Table B holds the same points as the rows below and some others, measured another way and shuffled. Each row below is followed by which row of B it is.
B:
1: [ 132   65  -23  108   20 -128 -132 -210   46 -169  -27 -161 -113  -74
  196   59]
2: [  54  271   53  245 -243 -237    5  -45  -35 -216  113    2 -140 -133
  204 -153]
3: [  52 -236  377  -30  338  -59   49  308  -35  129 -254  260  -22    9
 -430  154]
4: [-129 -342  319 -191  296   79   15  190  200  121 -221  186   67  161
 -308   81]
5: [ -28  117 -124 -163 -143  -97   76 -236   57  -37 -120   51   94  -46
  -97 -127]
6: [ -81  168   81  137 -143  -37  -41 -129  144 -111   39  -85  -94    8
  202  -24]
7: [ -91   23   92   61  -74  -50  -53 -152  165 -134   54  -42  -25  -23
  238  -75]
8: [ 205    1 -339 -249  -13   -1   18 -117 -145   46  108  -99 -105  134
  131   18]
9: [  31  -17 -183 -211  -89 -119    4 -229  123 -138 -114  -15   55   30
  -31 -121]
10: [  51  134  -31   96  -34  -39  -77 -212  -10  -38  135 -137  -87  -70
  332  -14]
11: [ 307  195 -271  -92 -102  -18  141  144 -426  165  229   -1 -284  116
   82  104]
12: [  73 -202   90 -154  165 -111    1   16   79  -63 -262  110   27   26
 -276   55]
13: [ -44  105  238   12   67   23   91   58   32  159 -363  130  -33   17
 -458  238]
14: [ 135   88 -166  -14 -129 -188  -37 -149   10 -204   46  -78  -93  -12
  162 -127]
15: [ 296  214 -241   15  -39   -1    0  -32 -279   90  123 -168 -289   89
  156  205]
16: [   2  222   40  155 -122  -93  -24 -169   14  -77   53  -61  -78 -106
  195  -36]
17: [ 233  -47 -255 -126   69  -95  -81 -208 -112  -70  141 -140  -76  -10
  290  -33]
18: [ -62  -83  -48  -91  -44  -48  -80 -183  214 -169   74  -88    6   65
  258 -147]
19: [  65  -78 -214 -213   44  -17  -50 -276   22  -19  119  -93   47   10
  274 -118]
20: [  44 -135  229 -100  295   20   35   78  -14  190 -323  148   21    3
 -416  229]
21: [ 196   54 -215 -130   13   32   40  -39 -240  135  220  -58 -153   71
  227   54]
22: [ 140 -125  -71 -194  131 -176    8 -268  -26  -69 -257   80  134 -179
 -183   15]
23: [ 141 -183   90  -65  215 -159  -49 -131  -11  -88 -182   64   48 -154
  -95   66]
24: [  53  -26 -204 -134   57  -40 -176 -174  213  -96   26 -226  -54  188
  172 -143]
25: [  90   89   48   -4  -13 -208   80 -219 -119  -39 -182  150   96 -294
 -141  -11]
26: [ 207  153 -288 -179 -147   79  154  179 -308  185  227  -17 -284  268
   62  106]
27: [  78  245   15  172 -209 -212   15  -82  -17 -193  -37   -3 -128 -106
   46  -46]
28: [ 276  178  -93  132  -16   28   21  125 -374  126  351 -112 -362   61
  374  194]
29: [ 164  142 -193 -110 -229  -92  191  213 -291   30  269  120 -212  126
   82 -109]
30: [ 115  -37    0  -14   76 -150  -67 -267   47 -142 -204  -42   20 -145
  -22   82]
31: [ -79   75  108   51  -32  -14  -24 -205  126  -37  -73  -28   11  -67
   91   30]
32: [ -11   84  100  -27    1 -131   95 -264  -70   32 -156  167  159 -306
 -102  -32]
33: [ 216  102 -203  -19  -96 -220  -16 -149 -119 -168   73  -52  -88  -78
  157 -109]
34: [ 172  -55  142   40  208 -128  -34  -68  -69  -12 -259   44  -40 -135
 -208  209]
35: [ -24 -147   27 -169   17 -112    7 -118  185 -151 -233   71   70   21
 -169  -34]
36: [ 121  136  -74   55  -26  -68  -17 -142 -145   15  183  -66  -94  -95
  294  -31]
37: [  61  251   15   81 -143 -166   71 -160  -51  -56 -176   52  -26 -161
 -148   21]
38: [ 298    5 -164   56   19 -230 -110 -116 -135 -222  138 -127 -167  -81
  298  -48]
39: [ 186  228 -175   32 -124  -88   15  -93 -163  -17   73  -94 -183    6
  121   47]
40: [ 121  -37  410   30  474   74   80  202 -243  454 -376  233  -12 -119
 -586  428]
41: [ 100  225  -19   92  -68 -122   -6 -220  -42  -48 -126  -55  -57 -143
  -18   73]
42: [ 314  -72 -226  -59  -58 -173  -16  134 -204 -189  277  -63 -277  129
  297  -56]
43: [ 189  262 -170  -11 -204 -173  144  -21 -288    7  116   88 -114  -97
   34  -85]
44: [   7  127  -34   67  -19  -69 -116  -89  121  -63   92 -139  -90   65
  199 -148]
45: [ -45   -1  -51   28  -28  -24 -206  -48  330 -199   94 -253 -160  265
  285 -142]
46: [ 115  -41 -149  -70   22 -166 -108 -173   52 -169  108  -89  -12  -27
  250 -210]
47: [-154  -66  435 -125  232  132  193  367   25  390 -394  351   37  143
 -739  215]
48: [  23  149 -138  -53  -67  -87  -51 -136   88  -37    7  -89  -34   63
   48 -169]
49: [ 128  208 -102   55  -68 -205  -36  -82  -55  -73   36  -34  -64  -64
   44 -191]
50: [  44  260 -169  -15  -94  -30  -52 -204   68   16  -53 -167  -79   76
   20  -38]
51: [ 145   -4 -161  -90   19  -29  -16  -89 -139   20  238  -70 -100   25
  321  -43]
52: [-160 -211  278 -109  145   29   20   85  220   32 -177  150   57   92
 -192   27]
53: [ 196  184 -242 -172  -59  105  171   61 -392  312  232   26 -178  106
   87  105]
54: [  70  143 -212 -198 -109   88  146    7 -203  218  184   22 -105  143
   84    2]
55: [ 268   91 -320 -163  -91 -102   71  -24 -244    2  120  -35 -161   79
   71  -15]
56: [  15    6 -104 -125 -110 -146    2 -176  122 -178 -111    3   24   10
  -27 -110]
57: [-107 -113  379 -130  271   72  161  242  -19  337 -333  335   90   25
 -595  165]
58: [  99   84 -171 -159  -94    7  131   33 -221  132  240   60  -97   70
  157  -71]
59: [ 149  -27  106   31  155 -123  -37 -106  -29  -42 -257   18  -40 -116
 -182  184]
60: [ 339  275 -253  -36    0  118  105  124 -475  335  192 -102 -352  158
   66  316]
61: [ 149   38  -97   64  -26 -197 -118 -184    3 -213  116 -119  -85  -88
  307 -125]
62: [ -62  -78  -25 -174  -53 -139   47 -206   86 -107   -8  123  160 -120
   62 -231]
63: [ -42    9  389   97  224   57   50  123  -22  222 -248  152  -35  -49
 -318  262]
64: [  61  266    1  194 -172 -175  -38  -56    3 -150   78  -73 -155  -49
  168 -111]
65: [   7  169  515  135  324  110  172  275 -237  528 -423  299  -39 -114
 -716  443]
66: [ 199   68 -229  -76  -42 -232  -67 -127  -11 -174    4  -78  -59    0
   51 -186]
67: [-110 -159  -38  -86  -83  -40 -126 -132  337 -271  129 -131  -32  170
  360 -195]
68: [ 208  230 -285 -119 -197   36  139  154 -270  130  162  -47 -301  259
   17  108]
69: [  -7  158  -69  -38 -180 -114   58 -146   58  -94  -75   21  -14  -15
  -33  -84]
70: [ 183  138 -144   50  -68 -179  -76 -228  -29 -172  -35 -132 -104  -85
  125   -1]
71: [ 107  244   -7  163   37 -106  -93 -157  -78   34   90 -113  -81 -126
  189  -78]
72: [-112  -39  211 -149   79   33  134   72   65  171 -297  226   75   39
 -441   96]

[ 111   37  -91 -184 -166 -102    8  267   62 -118  -87  -29   19  -26
  124   10  133  -93  141   85 -200  -27  -84 -150   32]
61
[ -10   39  120   75  229  188  149 -223  -39   94  -67  -30 -123  -78
   -9 -110 -139  172 -140 -125  155   48   66  102  -56]
5
[  90   12  -12 -280 -185  -39  134   87   19  -70 -248 -100   33   28
  267   17   84   80   34   89 -329   19  -90  -90  115]
24
[  52  -61   94 -256 -149  -86  108  233   18  -17 -215  -12  -28  -56
  208  -41   64  -40  -93   62 -415    3  140 -132  119]
68
[ -54  -67  165 -113  286  -14   53 -242  -25   13 -145    2  -44   38
   48  -61  -86   21 -146  167 -216  158   31  -35  112]
50
[ -50    3  135   91  324  -24  -65 -268 -193   67   38   11 -181   85
 -230  -13 -104   59 -246   53  396  -20  -87  137 -178]
39
[  71  129  -71 -257 -354   93  174  323   58  -10 -178 -137  -31 -147
  299   -9   87   65   29 -110 -177 -144  -83  -63   -6]
55
[  63   26  -26 -216 -162  -91   45  328   73  -43 -174  -50   -3 -135
  227  -16  107  -54   89   72 -385  -16   18 -175   82]
11
[ 113  -47   26 -148 -135 -120    6  361   82  -93  -27  103  -26  -22
    7  -58   77 -174   22   33 -203    0  137 -160   20]
64
[ 105   75   -5  187  149   73   59  -24  -38   50  -17  -10 -116  -86
  -88  -66  -60  206   64 -139  275   23    8   83 -150]
62
[ -35   72   78   45  226   30   25 -319 -205   96 -105 -122 -145   55
  -47   32  -82  260 -164   33  319  -24 -217  175 -143]
8
[  59   35   -8 -111  -70  -53   37  393  126   -8 -120    5  -30 -229
  171  -72   57  -55  127    3 -361   23  122 -179   58]
43
[ 115  175 -159 -368 -442  -53   44  397   86  -97 -217 -129   48   42
  293  104  111  145  215   83 -185  -59 -400  -78  -13]
17
[   1   21   56  -52  134  -84  -93 -179 -163  -32   27    5 -118  222
 -194   60  -35   23 -168  129  377  -39 -261  107 -169]
1
[  19   32   -3 -336 -163  -99   22  211   55  -77 -178  -54   17   18
  215   29   76  -64   21  176 -348    5 -146 -140   92]
70
[ -26 -117  176  -60  295  -36   54 -229  -44   -9  -79   50  -62   38
  -26  -92  -54  -83 -193  124 -169  119  156  -51  100]
13
[  68   49  -29 -103  -93  -33   43  331   86  -16 -102  -23  -40 -188
  146  -53   67  -43  104  -15 -243  -19   67 -141   20]
49
[  86   63 -132 -259 -239 -167  -23  334   35 -118 -134  -98   22  -65
  213   57  201 -132  151  147 -296  -97 -157 -193   46]
38
[ 198   30  -51 -135 -415  -76  108  686  106  -18 -141   17  -49 -229
  191  -59  142   -9  131 -161 -286 -108  218 -163  -22]
29
[  62  -67  112  238  279 -131 -134   43 -131   20  170  161 -201    8
 -387  -71  -36 -117 -154  -36  412  -35  176   39 -229]
2
[ -68   44   77   51  300  -34  -84 -346 -226   44   30  -60 -162  132
 -196   41  -64   60 -227  103  446  -64 -238  146 -188]
59
[  52  -23   69  171  320   11  -40 -276 -112  -33  142   89 -130  140
 -328  -55  -74  -26 -129  -13  480   24  -17  100 -175]
63
[ 118  -28    5 -205 -107  -92   -1  283  143 -136  -48  119   29   75
   18  -43   33 -112  108  100 -232  113    4 -153   56]
16
[  44   50  -36   59  261  135  135 -364   -1  -38  -69 -104   -5  -32
   61  -64  -15  103   70   -1   42   84  -73    4   45]
19
[ -28   21  116  204  433   34 -102 -263  -96   38  162  106 -177   87
 -364  -70 -165   23 -142    7  528   63  -70  135 -222]
65
[ 141  -15 -104 -162 -263 -208   31  375  -37  -93 -148 -100  -11 -153
  209   22  269 -168   86   55 -329 -176   87 -212   52]
42
[  66   30   55  289  328   19  -15 -165 -134   77   47   24 -168  -41
 -240  -59  -87  176  -42  -97  434   21   33  130 -208]
58
[  29   47  -65 -113   71 -159  -56   16  -45  -57 -144 -109   -4  -32
  123   53  102    4  115  212 -181   20 -192 -107   38]
23
[ 186  -57  -12 -163 -148  -98   43  237  103 -161  -57  111   40  116
    7  -38   69  -75  109   57 -178   93   43 -129   52]
7
[ 142 -101   83  -62  -51  -97   59  -40 -140  -71  -46   50  -78  186
 -112   -5   55   -9 -184    4  156  -51   67   36  -68]
45
[  74  -23   73 -219 -141  -27  103  270   87  -25 -168   35  -20  -39
  158  -59    7   18  -10   17 -326   60   95 -107   78]
69
[  -8  120  -20   86  235   -4 -109 -170 -102    6   71  -23 -122   84
 -202   33  -71  100   -6   56  473   -7 -318  116 -218]
40
